Below are the code and all the weights of a small trained network. Each question names an input and a target symbol and asks about switching units off, where a switched-off unit gives its printed mean instead of its output.

import numpy as np


def w(rows, s, z=0):
    codes = np.array(rows[::2]) - 128.0
    scale = np.full(codes.shape[1], s)
    scale[-1] = z or s
    return codes * scale


def norm(h):
    return h / np.sqrt((h * h).mean(-1, keepdims=True) + 1e-5)


def f(y):
    return np.maximum(y, 0)


def softmax(a):
    e = np.exp(a - a.max(-1, keepdims=True))
    return e / e.sum(-1, keepdims=True)


def log_softmax(a):
    a = a - a.max(-1, keepdims=True)
    return a - np.log(np.exp(a).sum(-1, keepdims=True))


def net(x, mask):
    ids = ['αεζμξπστω'.index(c) for c in x.split()]
    T = len(ids)
    res = E[ids] + P[:T]
    u = 0
    for l in range(2):
        q, k, v = (norm(res) @ M[l].T for M in (Q, K, V))
        z = softmax(np.where(np.tri(T) > 0, q @ k.T / 4**0.5, -1e9)) @ v
        res = res + np.where(mask[u], z, O[l][:, -1]) @ O[l][:, :-1]
        u += 1
        y = f(norm(res) @ A[l][:, :-1].T + A[l][:, -1])
        res = res + np.where(mask[u : u + 8], y, B[l][:, -1]) @ B[l][:, :-1]
        u += 8
    return log_softmax(norm(res)[-1] @ U[:, :-1].T + U[:, -1])


Q, K, V, O, A, B = {}, {}, {}, {}, {}, {}
E = w([
[57,151,70,163,133],'α',
[179,135,142,67,156],'ε',
[218,89,114,106,177],'ζ',
[244,170,99,146,186],'μ',
[99,117,151,93,238],'ξ',
[171,128,240,241,88],'π',
[174,36,255,139,148],'σ',
[181,142,83,64,179],'τ',
[167,64,156,45,207],'ω',
],0.0091)
P = w([
[179,209,137,2,137],'0',
[204,28,118,149,213],'1',
[176,36,62,151,174],'2',
[166,48,61,148,166],'3',
[191,74,65,154,128],'4',
[142,53,94,146,142],'5',
[138,37,103,144,108],'6',
[142,61,120,190,106],'7',
[136,49,140,163,88],'8',
[151,100,171,144,73],'9',
],0.0062)
Q[0] = w([
[72,133,78,158,16],'L0H1',
[218,173,138,149,253],'L0H1',
[115,126,154,112,155],'L0H1',
[245,12,162,184,226],'L0H1',
],0.0052)
K[0] = w([
[110,146,146,231,242],'L0H1',
[126,99,138,50,118],'L0H1',
[135,151,126,117,100],'L0H1',
[141,254,196,127,164],'L0H1',
],0.0066)
V[0] = w([
[133,186,53,197,77],'L0H1',
[134,43,25,159,157],'L0H1',
[5,146,115,132,175],'L0H1',
[119,39,133,171,89],'L0H1',
],0.018)
O[0] = w([
[170,224,129,199,99,5],'L0H1',
[116,90,61,193,25,191],'L0H1',
[133,173,104,45,22,2],'L0H1',
[4,199,139,131,71,48],'L0H1',
],0.014,0.0063)
A[0] = w([
[58,184,4,101,216,107],'L0N1',
[66,174,15,120,195,117],'L0N2',
[133,188,30,100,100,98],'L0N3',
[123,128,207,107,72,97],'L0N4',
[129,81,156,142,174,134],'L0N5',
[240,169,199,108,59,5],'L0N6',
[116,201,137,78,178,119],'L0N7',
[71,205,173,173,123,183],'L0N8',
],0.022,0.0028)
B[0] = w([
[174,54,135,120,155,145],'L0N1',
[185,104,118,140,186,149],'L0N2',
[34,138,142,142,148,167],'L0N3',
[130,91,99,142,142,133],'L0N4',
[95,165,79,157,76,247],'L0N5',
[205,142,179,149,5,164],'L0N6',
[163,87,140,113,192,141],'L0N7',
[50,121,92,122,52,154],'L0N8',
],0.029,0.015)
Q[1] = w([
[130,254,127,45,146],'L1H1',
[119,148,106,127,130],'L1H1',
[124,117,111,139,124],'L1H1',
[127,126,144,111,127],'L1H1',
],0.049)
K[1] = w([
[87,1,127,214,72],'L1H1',
[152,109,128,121,147],'L1H1',
[131,120,135,131,135],'L1H1',
[102,118,124,160,124],'L1H1',
],0.037)
V[1] = w([
[164,163,53,250,153],'L1H1',
[203,184,210,167,97],'L1H1',
[132,103,31,158,47],'L1H1',
[1,67,194,244,115],'L1H1',
],0.023)
O[1] = w([
[135,139,231,179,190,147],'L1H1',
[118,169,151,216,72,113],'L1H1',
[118,181,205,45,145,68],'L1H1',
[87,186,66,160,252,8],'L1H1',
],0.023,0.016)
A[1] = w([
[122,38,177,74,72,167],'L1N1',
[207,110,130,208,100,153],'L1N2',
[73,120,114,167,203,95],'L1N3',
[52,127,46,24,200,12],'L1N4',
[108,40,104,149,58,98],'L1N5',
[159,152,248,120,81,112],'L1N6',
[167,167,218,27,23,4],'L1N7',
[142,132,249,172,96,178],'L1N8',
],0.02,0.0023)
B[1] = w([
[140,126,227,171,119,227],'L1N1',
[128,81,209,165,103,208],'L1N2',
[141,101,42,155,68,168],'L1N3',
[212,235,146,114,85,172],'L1N4',
[133,206,191,115,204,249],'L1N5',
[199,171,70,190,142,205],'L1N6',
[169,8,5,173,81,220],'L1N7',
[158,245,67,122,157,213],'L1N8',
],0.027,0.019)
U = w([
[89,197,140,154,19,147],'α',
[91,108,250,117,162,85],'ε',
[95,187,153,130,232,31],'ζ',
[124,177,162,152,147,253],'μ',
[111,44,144,69,82,67],'ξ',
[63,45,110,193,165,43],'π',
[125,143,42,75,148,59],'σ',
[236,95,145,139,174,238],'τ',
[141,184,182,39,123,62],'ω',
],0.011,0.0051)

Each question gives the input, a string of symbols that net reads in full, and the target symbol t.
The units are the heads (4 rows each of Q, K, V and O) and the neurons (one row each of A and B). Each row of codes is followed by its name. A weight is (code - 128) times the scale printed after its matrix; where a second scale follows, it is the last column's (O, A, B and U).
mask holds one flag per unit, layer by layer, with each layer's heads first. A switched-off unit (its flag False) gives its mean, the last column of its rows in O or B, instead of its output. The means were averaged over made-up inputs and are rounded, as every weight is.
A unit's drop is (log p(t) with every unit on - log p(t) with that unit switched off) / (log p(t) with every unit on - log p(t) with every unit switched off).
The circuit of an input: a set's keep is (log p(t) with only the set's units on - log p(t) with every unit switched off) / (log p(t) with every unit on - log p(t) with every unit switched off). Starting from the 12 units with the biggest drops (on a tie, the unit counted first), units are removed one at a time, each time the one whose removal leaves the highest keep (on an exact tie, the one counted first), for as long as the keep stays at least 0.8.
units of the circuit, in order: the units of the circuit, biggest drop first
unit that matters most: the unit with the biggest drop
k most important neurons: the k neurons with the biggest drops, biggest first
k most important neurons of layer l: the k neurons of layer l with the biggest drops, biggest first
drop when u is switched off: that unit's drop, to one decimal
input α τ α π π ζ α, target α: 2 most important neurons => (L0N6; L0N8)
input σ ε σ ξ σ α π, target σ: units of the circuit, in order => (L1H1; L0H1)
input σ π π π ω α ω, target σ: units of the circuit, in order => (L1H1; L0H1)
input α σ ξ σ σ π π α α σ, target α: units of the circuit, in order => (L0H1; L1H1; L0N6)
input α ε ε σ σ σ ε σ, target α: units of the circuit, in order => (L0H1; L1H1; L0N5)
input ξ ω α σ ε σ α τ, target ξ: units of the circuit, in order => (L0H1; L1H1)
input ε τ σ α, target ε: most important neuron => (L0N6)
input π π α τ, target π: 2 most important neurons of layer 0 => (L0N6; L0N5)
input ω π τ ζ α σ ξ, target ω: 2 most important neurons => (L0N6; L1N7)
input σ μ μ μ σ ζ α ξ α α, target σ: 2 most important neurons => (L1N1; L0N5)
input ζ ε π π, target ζ: 2 most important neurons => (L0N5; L1N7)
input ω ε π σ π σ ζ π ε, target ω: 3 most important neurons of layer 1 => (L1N7; L1N4; L1N6)
input ε σ ω τ ω, target ε: 2 most important neurons => (L0N6; L1N7)
input ε τ τ ε π τ ξ α π, target ε: unit that matters most => L0H1
input ζ α ζ σ α, target ζ: 2 most important neurons => (L0N5; L1N7)
input ξ ε π π ω σ σ ζ ζ α, target ξ: 2 most important neurons of layer 0 => (L0N8; L0N6)
input α α ζ ε π σ π π, target α: 2 most important neurons => (L0N8; L0N6)
input ω α α α α ζ ζ, target ω: 2 most important neurons => (L0N6; L1N7)
input σ ξ α ω μ σ, target σ: drop when L0N6 is switched off => 0.0
input σ α σ α, target σ: drop when L1N3 is switched off => 0.0
input ε τ μ α α τ α α τ σ, target ε: unit that matters most => L0H1
input π ε ξ, target π: drop when L1H1 is switched off => 0.7
input ζ π σ σ, target ζ: 2 most important neurons => (L0N5; L1N7)
